Below are the code and all the weights of a small trained network. Each question names an input and a class and asks about switching units off, where a switched-off unit gives its printed mean instead of its output.

import numpy as np


def w(rows, s, z=0):
    codes = np.array(rows[::2]) - 128.0
    scale = np.full(codes.shape[1], s)
    scale[-1] = z or s
    return codes * scale


def f(y):
    return y / 2 * (1 + np.tanh(0.7978845608 * (y + 0.044715 * y**3)))


def log_softmax(a):
    a = a - a.max(-1, keepdims=True)
    return a - np.log(np.exp(a).sum(-1, keepdims=True))


def net(x, mask):
    res = np.array(x, float).reshape(1, 3) / 4 @ E
    y = f(res @ A[0][:, :-1].T + A[0][:, -1])
    res = res + np.where(mask, y, B[0][:, -1]) @ B[0][:, :-1]
    return log_softmax(res[-1] @ U[:, :-1].T + U[:, -1])


A, B = {}, {}
E = w([
[72,49,197,189,86,215,51,152],'x0',
[2,48,59,208,52,26,83,101],'x1',
[61,92,120,139,239,115,224,228],'x2',
],0.008)
A[0] = w([
[53,73,149,143,147,190,93,219,140],'neuron 0',
[119,105,115,89,107,21,150,78,85],'neuron 1',
[134,156,143,158,5,119,97,30,192],'neuron 2',
[156,178,157,80,145,144,167,117,251],'neuron 3',
[200,113,146,138,107,218,55,114,182],'neuron 4',
[152,159,148,157,134,75,73,195,137],'neuron 5',
[240,239,116,90,223,121,184,130,208],'neuron 6',
[74,168,90,158,132,38,160,145,219],'neuron 7',
[150,125,126,94,15,113,44,90,223],'neuron 8',
[118,120,151,144,85,131,103,39,131],'neuron 9',
[17,57,139,168,190,114,133,172,194],'neuron 10',
[122,118,114,138,83,97,84,81,190],'neuron 11',
[174,120,145,151,151,181,84,154,35],'neuron 12',
[163,89,143,75,149,98,133,141,55],'neuron 13',
[123,78,142,159,103,158,134,163,180],'neuron 14',
[129,138,141,107,158,147,153,150,250],'neuron 15',
[146,197,116,150,118,91,115,103,30],'neuron 16',
[108,122,62,169,109,73,129,130,119],'neuron 17',
],0.011,0.0027)
B[0] = w([
[157,110,105,236,149,128,116,190,195],'neuron 0',
[95,112,128,60,139,116,131,95,162],'neuron 1',
[141,176,51,154,147,120,80,64,206],'neuron 2',
[111,159,158,80,169,126,160,174,191],'neuron 3',
[117,229,173,141,97,124,156,142,198],'neuron 4',
[109,124,108,118,134,127,128,144,129],'neuron 5',
[151,82,158,7,239,159,239,114,253],'neuron 6',
[133,101,162,55,68,143,99,129,184],'neuron 7',
[103,199,28,162,114,118,161,86,204],'neuron 8',
[121,166,89,140,131,156,131,84,168],'neuron 9',
[87,51,162,183,49,127,153,132,211],'neuron 10',
[137,106,66,96,129,123,91,101,171],'neuron 11',
[121,156,156,117,114,87,117,177,152],'neuron 12',
[98,126,127,113,169,86,143,128,137],'neuron 13',
[133,112,120,189,139,129,125,123,161],'neuron 14',
[151,94,168,127,155,131,111,132,164],'neuron 15',
[126,129,118,133,180,153,105,144,143],'neuron 16',
[143,134,159,78,88,127,103,120,168],'neuron 17',
],0.019,0.017)
U = w([
[122,46,123,207,118,123,119,155,150],'0',
[98,93,157,95,55,94,113,93,102],'1',
[163,132,154,143,145,117,115,155,3],'2',
[140,160,6,144,135,109,74,36,124],'3',
[148,96,143,72,167,130,176,103,225],'4',
[145,220,109,120,108,118,128,80,76],'5',
],0.012,0.0026)

Each question gives the input, the list of numbers given to net, and the class t.
The units are the neurons (one row each of A and B). Each row of codes is followed by its name. A weight is (code - 128) times the scale printed after its matrix; where a second scale follows, it is the last column's (A, B and U).
mask holds one flag per neuron, in row order. A switched-off neuron (its flag False) gives its mean, the last column of its row in B, instead of its output. The means were averaged over made-up inputs and are rounded, as every weight is.
A unit's drop is (log p(t) with every unit on - log p(t) with that unit switched off) / (log p(t) with every unit on - log p(t) with every unit switched off).
The circuit of an input: a set's keep is (log p(t) with only the set's units on - log p(t) with every unit switched off) / (log p(t) with every unit on - log p(t) with every unit switched off). Starting from the 12 units with the biggest drops (on a tie, the unit counted first), units are removed one at a time, each time the one whose removal leaves the highest keep (on an exact tie, the one counted first), for as long as the keep stays at least 0.8.
units of the circuit, in order: the units of the circuit, biggest drop first
top k neurons: the k neurons with the biggest drops, biggest first
drop when u is switched off: that unit's drop, to one decimal
input [7,-8,6], class 0: units of the circuit, in order	neuron 0
input [3,-3,-1], class 5: top 3 neurons	neuron 6; neuron 10; neuron 4
input [7,-2,-1], class 5: top 2 neurons	neuron 4; neuron 10
input [4,-5,-8], class 5: top 2 neurons	neuron 4; neuron 12
input [3,7,1], class 0: top 2 neurons	neuron 10; neuron 0
input [-1,2,0], class 1: top 4 neurons	neuron 6; neuron 2; neuron 8; neuron 0
input [7,-4,-5], class 5: top 2 neurons	neuron 4; neuron 12
input [7,-3,-1], class 5: top 2 neurons	neuron 4; neuron 10
input [-2,6,7], class 1: top 2 neurons	neuron 7; neuron 17
input [4,-3,-7], class 3: top 2 neurons	neuron 2; neuron 8
input [-1,4,4], class 1: drop when neuron 7 is switched off	0.2
input [8,-6,-4], class 5: drop when neuron 4 is switched off	0.2
input [7,-5,-3], class 5: drop when neuron 4 is switched off	0.1
input [6,-4,-4], class 5: units of the circuit, in order	neuron 4
input [6,-8,-3], class 5: drop when neuron 10 is switched off	0.1
